Here is a tiny trained network, its code and every weight. The questions are about switching its units off for an input and a target symbol, where a switched-off unit gives its printed mean instead of its output.

import numpy as np


def w(rows, s, z=0):
    codes = np.array(rows[::2]) - 128.0
    scale = np.full(codes.shape[1], s)
    scale[-1] = z or s
    return codes * scale


def f(y):
    return np.maximum(y, 0)


def softmax(a):
    e = np.exp(a - a.max(-1, keepdims=True))
    return e / e.sum(-1, keepdims=True)


def log_softmax(a):
    a = a - a.max(-1, keepdims=True)
    return a - np.log(np.exp(a).sum(-1, keepdims=True))


def net(x, mask):
    ids = ['ΛΞΦΨγεηπ'.index(c) for c in x.split()]
    T = len(ids)
    res = E[ids] + P[:T]
    q, k, v = (res @ M[0].T for M in (Q, K, V))
    z = softmax(np.where(np.tri(T) > 0, q @ k.T / 2**0.5, -1e9)) @ v
    res = res + np.where(mask[0], z, O[0][:, -1]) @ O[0][:, :-1]
    y = f(res @ A[0][:, :-1].T + A[0][:, -1])
    res = res + np.where(mask[1:13], y, B[0][:, -1]) @ B[0][:, :-1]
    return log_softmax(res[-1] @ U[:, :-1].T + U[:, -1])


Q, K, V, O, A, B = {}, {}, {}, {}, {}, {}
E = w([
[41,147,154,150],'Λ',
[9,141,108,201],'Ξ',
[19,129,59,245],'Φ',
[185,135,115,163],'Ψ',
[81,133,121,171],'γ',
[122,116,52,220],'ε',
[91,137,132,166],'η',
[133,149,175,125],'π',
],0.014)
P = w([
[101,231,132,101],'0',
[84,72,118,74],'1',
[209,195,87,78],'2',
[75,97,95,117],'3',
[212,151,124,222],'4',
[144,58,159,83],'5',
[174,137,108,128],'6',
[95,83,172,108],'7',
[197,106,153,251],'8',
[41,144,180,112],'9',
[171,136,96,171],'10',
[115,111,120,134],'11',
[200,160,15,182],'12',
],0.019)
Q[0] = w([
[144,67,234,246],'h1',
[138,206,112,183],'h1',
],0.012)
K[0] = w([
[150,1,140,118],'h1',
[75,96,218,154],'h1',
],0.0094)
V[0] = w([
[255,108,81,191],'h1',
[113,90,220,14],'h1',
],0.0087)
O[0] = w([
[102,147,59,171,1],'h1',
[124,179,149,6,81],'h1',
],0.02,0.0041)
A[0] = w([
[193,50,114,108,254],'n1',
[130,225,135,129,162],'n2',
[72,148,114,129,130],'n3',
[196,79,159,204,129],'n4',
[81,32,108,129,110],'n5',
[141,87,158,164,70],'n6',
[96,117,188,155,107],'n7',
[59,47,156,72,137],'n8',
[166,252,103,159,214],'n9',
[150,185,103,22,155],'n10',
[57,117,70,122,150],'n11',
[188,100,187,149,129],'n12',
],0.013,0.0063)
B[0] = w([
[53,132,205,130,220],'n1',
[150,54,54,48,168],'n2',
[163,81,128,152,154],'n3',
[132,161,159,88,249],'n4',
[79,89,103,56,194],'n5',
[102,238,110,168,169],'n6',
[154,75,130,129,173],'n7',
[122,145,81,248,174],'n8',
[254,120,28,110,202],'n9',
[11,182,106,102,182],'n10',
[133,164,228,94,176],'n11',
[102,87,74,127,203],'n12',
],0.008,0.013)
U = w([
[60,37,116,67,133],'Λ',
[119,107,205,113,190],'Ξ',
[137,185,163,161,178],'Φ',
[163,68,5,125,195],'Ψ',
[183,48,114,65,73],'γ',
[148,236,51,152,39],'ε',
[177,33,100,52,73],'η',
[101,145,2,68,3],'π',
],0.009,0.0053)

Each question gives the input, a string of symbols that net reads in full, and the target symbol t.
The units are the heads (2 rows each of Q, K, V and O) and the neurons (one row each of A and B). Each row of codes is followed by its name. A weight is (code - 128) times the scale printed after its matrix; where a second scale follows, it is the last column's (O, A, B and U).
mask holds one flag per unit, heads first, then neurons. A switched-off unit (its flag False) gives its mean, the last column of its rows in O or B, instead of its output. The means were averaged over made-up inputs and are rounded, as every weight is.
A unit's drop is (log p(t) with every unit on - log p(t) with that unit switched off) / (log p(t) with every unit on - log p(t) with every unit switched off).
The circuit of an input: a set's keep is (log p(t) with only the set's units on - log p(t) with every unit switched off) / (log p(t) with every unit on - log p(t) with every unit switched off). Starting from the 12 units with the biggest drops (on a tie, the unit counted first), units are removed one at a time, each time the one whose removal leaves the highest keep (on an exact tie, the one counted first), for as long as the keep stays at least 0.8.
units of the circuit, in order: the units of the circuit, biggest drop first
most important unit: the unit with the biggest drop
top k neurons: the k neurons with the biggest drops, biggest first
input Ξ Λ Φ Ψ ε, target Λ: units of the circuit, in order -> [h1 n10 n12]
input ε π Ψ Φ Ψ Ψ ε Φ Ψ π Λ γ η, target π: units of the circuit, in order -> [h1 n10]
input γ ε Ξ η Ξ, target ε: units of the circuit, in order -> [n6 h1 n9]
input Ψ Ψ ε Ψ π Ψ π, target Ψ: units of the circuit, in order -> [h1 n9]
input π π Λ η Φ, target π: units of the circuit, in order -> [h1 n10 n2]
input Ψ ε Ψ Ψ Λ Φ η η π π Λ η γ, target π: units of the circuit, in order -> [h1 n10]
input π π Λ, target π: top neuron -> [n10]
input η Ξ Φ Ψ ε ε, target Ξ: top 2 neurons -> [n11 n4]
input γ ε Ψ ε γ ε Ψ, target ε: units of the circuit, in order -> [h1 n4 n6]
input π Ξ Φ Ψ π π π Ξ Ξ, target π: top 2 neurons -> [n10 n2]
input ε π π Ψ γ Φ η ε ε ε Ψ π, target Φ: units of the circuit, in order -> [h1 n2 n12]
input ε γ π η Ψ Ψ γ ε η Λ Ψ π Φ, target Λ: units of the circuit, in order -> [h1 n10]
input Ξ Λ π, target Ξ: units of the circuit, in order -> [h1 n1]
input Ψ Ψ γ Λ Ξ Ψ ε Ψ ε Ψ, target Ψ: units of the circuit, in order -> [h1 n1]
input γ Ψ Ψ Ψ Ψ Ψ Ξ, target Ψ: top 2 neurons -> [n1 n9]
input ε ε π η ε, target ε: most important unit -> n6
input π Ψ Φ η Ψ π π π Ψ Λ Λ Λ Ψ, target Λ: top 2 neurons -> [n10 n1]
input γ γ Ψ Ξ Ψ, target η: top 3 neurons -> [n12 n9 n2]
input π ε ε Λ π Ξ π ε Φ Λ Ξ Φ, target Ξ: top 4 neurons -> [n11 n9 n12 n2]
input Φ Λ π π η, target Λ: top 2 neurons -> [n10 n12]
input ε Λ η, target ε: top 3 neurons -> [n6 n4 n2]
